Here is a tiny trained network, its code and every weight. The questions are about switching its units off for an input and a class, where a switched-off unit gives its printed mean instead of its output.

import numpy as np


def w(rows, s, z=0):
    codes = np.array(rows[::2]) - 128.0
    scale = np.full(codes.shape[1], s)
    scale[-1] = z or s
    return codes * scale


def norm(h):
    return h / np.sqrt((h * h).mean(-1, keepdims=True) + 1e-5)


def f(y):
    return np.maximum(y, 0)


def log_softmax(a):
    a = a - a.max(-1, keepdims=True)
    return a - np.log(np.exp(a).sum(-1, keepdims=True))


def net(x, mask):
    res = np.array(x, float).reshape(1, 8) / 4 @ E
    u = 0
    for l in range(3):
        y = f(norm(res) @ A[l][:, :-1].T + A[l][:, -1])
        res = res + np.where(mask[u : u + 8], y, B[l][:, -1]) @ B[l][:, :-1]
        u += 8
    return log_softmax(norm(res)[-1] @ U[:, :-1].T + U[:, -1])


A, B = {}, {}
E = w([
[250,58,117,60,148,55,129,114],'x0',
[228,195,185,191,122,102,150,221],'x1',
[106,75,28,216,191,80,4,177],'x2',
[95,253,154,90,85,127,10,120],'x3',
[98,152,193,3,195,215,119,234],'x4',
[152,206,118,82,105,126,159,93],'x5',
[126,228,103,44,165,249,16,62],'x6',
[14,67,121,118,185,40,162,174],'x7',
],0.0045)
A[0] = w([
[209,40,230,255,224,87,157,234,84],'L0N0',
[175,94,77,154,86,84,103,144,74],'L0N1',
[219,154,154,154,100,115,201,141,138],'L0N2',
[17,75,154,106,197,120,88,138,133],'L0N3',
[122,171,88,128,149,172,65,131,217],'L0N4',
[202,158,148,223,37,144,55,78,81],'L0N5',
[115,149,165,117,242,129,71,24,149],'L0N6',
[177,90,154,140,243,186,150,208,3],'L0N7',
],0.0054,0.0035)
B[0] = w([
[101,107,177,202,235,103,201,155,254],'L0N0',
[134,178,93,152,127,147,137,146,164],'L0N1',
[39,119,163,190,72,110,124,161,200],'L0N2',
[147,97,88,103,28,167,110,149,218],'L0N3',
[137,161,97,82,78,147,130,187,224],'L0N4',
[148,140,119,167,137,124,143,76,197],'L0N5',
[146,126,174,89,107,112,152,254,197],'L0N6',
[50,90,156,108,201,191,83,104,166],'L0N7',
],0.0079,0.0049)
A[1] = w([
[178,105,147,22,123,102,73,165,21],'L1N0',
[77,48,151,112,111,2,223,94,51],'L1N1',
[59,212,150,57,127,219,190,135,91],'L1N2',
[85,90,87,37,153,80,202,81,1],'L1N3',
[114,86,84,23,149,46,215,65,7],'L1N4',
[225,146,238,122,105,151,161,110,201],'L1N5',
[98,110,174,81,106,87,216,76,4],'L1N6',
[159,93,153,92,218,170,57,156,32],'L1N7',
],0.0069,0.0007)
B[1] = w([
[242,73,136,142,132,175,137,223,197],'L1N0',
[181,124,171,60,173,80,165,145,254],'L1N1',
[140,182,159,62,145,91,172,90,247],'L1N2',
[142,21,164,60,44,131,73,54,175],'L1N3',
[234,119,182,27,69,93,114,109,176],'L1N4',
[8,83,104,198,124,144,151,48,193],'L1N5',
[133,29,168,51,6,157,50,147,186],'L1N6',
[133,106,232,192,155,254,39,210,177],'L1N7',
],0.0066,0.0057)
A[2] = w([
[143,241,80,22,181,162,191,114,19],'L2N0',
[82,98,78,134,88,131,188,170,174],'L2N1',
[186,124,147,103,149,107,182,145,142],'L2N2',
[244,183,44,152,127,63,80,62,54],'L2N3',
[179,156,93,254,92,100,93,135,78],'L2N4',
[47,153,200,141,71,178,179,149,146],'L2N5',
[32,85,53,138,71,124,116,167,3],'L2N6',
[61,131,104,124,69,144,99,158,100],'L2N7',
],0.0093,0.0026)
B[2] = w([
[66,242,165,122,187,93,74,110,205],'L2N0',
[130,168,85,152,138,69,54,116,192],'L2N1',
[104,151,84,141,104,55,153,116,208],'L2N2',
[105,104,75,120,151,194,200,149,181],'L2N3',
[116,166,58,52,135,153,189,155,200],'L2N4',
[136,104,105,173,113,173,103,61,255],'L2N5',
[156,108,107,145,197,85,2,94,164],'L2N6',
[221,81,121,153,203,35,131,86,176],'L2N7',
],0.0091,0.0062)
U = w([
[93,131,162,197,54,148,181,25,147],'0',
[136,180,13,140,147,171,201,150,135],'1',
[182,126,146,76,139,190,57,225,4],'2',
[62,76,185,177,233,216,137,155,73],'3',
[163,42,165,6,78,94,162,96,218],'4',
[89,251,172,82,152,163,91,75,222],'5',
[127,99,66,161,192,52,34,101,106],'6',
[93,94,149,218,182,7,241,167,80],'7',
],0.017,0.0025)

Each question gives the input, the list of numbers given to net, and the class t.
The units are the neurons (one row each of A and B). Each row of codes is followed by its name. A weight is (code - 128) times the scale printed after its matrix; where a second scale follows, it is the last column's (A, B and U).
mask holds one flag per neuron, layer by layer. A switched-off neuron (its flag False) gives its mean, the last column of its row in B, instead of its output. The means were averaged over made-up inputs and are rounded, as every weight is.
A unit's drop is (log p(t) with every unit on - log p(t) with that unit switched off) / (log p(t) with every unit on - log p(t) with every unit switched off).
The circuit of an input: a set's keep is (log p(t) with only the set's units on - log p(t) with every unit switched off) / (log p(t) with every unit on - log p(t) with every unit switched off). Starting from the 12 units with the biggest drops (on a tie, the unit counted first), units are removed one at a time, each time the one whose removal leaves the highest keep (on an exact tie, the one counted first), for as long as the keep stays at least 0.8.
circuit, biggest first: the units of the circuit, biggest drop first
top k neurons: the k neurons with the biggest drops, biggest first
top k neurons in layer l: the k neurons of layer l with the biggest drops, biggest first
input [8,-6,7,2,-2,6,-7,6], class 4: top 2 neurons : [L1N4, L1N3]
input [3,-8,0,3,-1,-3,1,-5], class 2: circuit, biggest first : [L1N0, L0N6]
input [4,7,6,0,-6,5,0,-1], class 1: circuit, biggest first : [L2N4]
input [-5,3,2,5,1,-7,8,1], class 2: top 3 neurons : [L0N6, L1N0, L1N7]
input [-7,-3,6,-4,5,1,6,-3], class 2: top 3 neurons : [L0N6, L1N7, L0N3]
input [-1,-3,-1,3,8,-4,4,6], class 2: circuit, biggest first : [L1N0, L0N3]
input [-7,-1,-2,1,1,-7,6,6], class 6: top 4 neurons : [L0N3, L2N7, L1N1, L2N6]
input [0,5,5,-4,8,6,-3,0], class 3: top 2 neurons : [L0N7, L1N7]
input [-6,1,-1,-1,-1,-3,-2,-2], class 0: top 2 neurons : [L2N5, L1N0]
input [0,-3,6,1,3,4,8,1], class 2: top 2 neurons in layer 1 : [L1N0, L1N7]
input [5,-4,-8,3,-2,-5,5,-8], class 0: top 3 neurons in layer 0 : [L0N5, L0N1, L0N7]
input [2,-3,6,0,4,-5,2,6], class 2: top 3 neurons : [L1N7, L1N0, L0N2]
input [-3,0,5,-8,5,6,-1,6], class 3: top 3 neurons : [L0N7, L1N7, L0N0]
input [-6,4,-7,-4,-2,8,-5,0], class 0: circuit, biggest first : [L2N5]
input [-5,8,3,7,6,-8,-6,6], class 3: circuit, biggest first : [L2N2, L1N1]
input [-8,-4,3,-3,4,-4,-7,3], class 6: top 2 neurons in layer 2 : [L2N6, L2N1]
input [7,5,5,-5,2,1,0,-7], class 3: top 3 neurons : [L0N7, L1N7, L1N1]
input [8,8,6,0,2,7,-3,-6], class 7: top 4 neurons : [L0N0, L0N2, L0N3, L2N5]
input [6,-6,4,-5,6,2,-7,4], class 4: top 2 neurons : [L1N3, L1N4]
input [-3,-1,7,5,7,-7,-7,-7], class 3: circuit, biggest first : [L0N0]
input [3,4,8,4,-8,-4,-3,0], class 1: top 2 neurons in layer 2 : [L2N4, L2N3]
input [-4,0,3,4,7,2,-4,-3], class 5: top 2 neurons in layer 1 : [L1N2, L1N6]
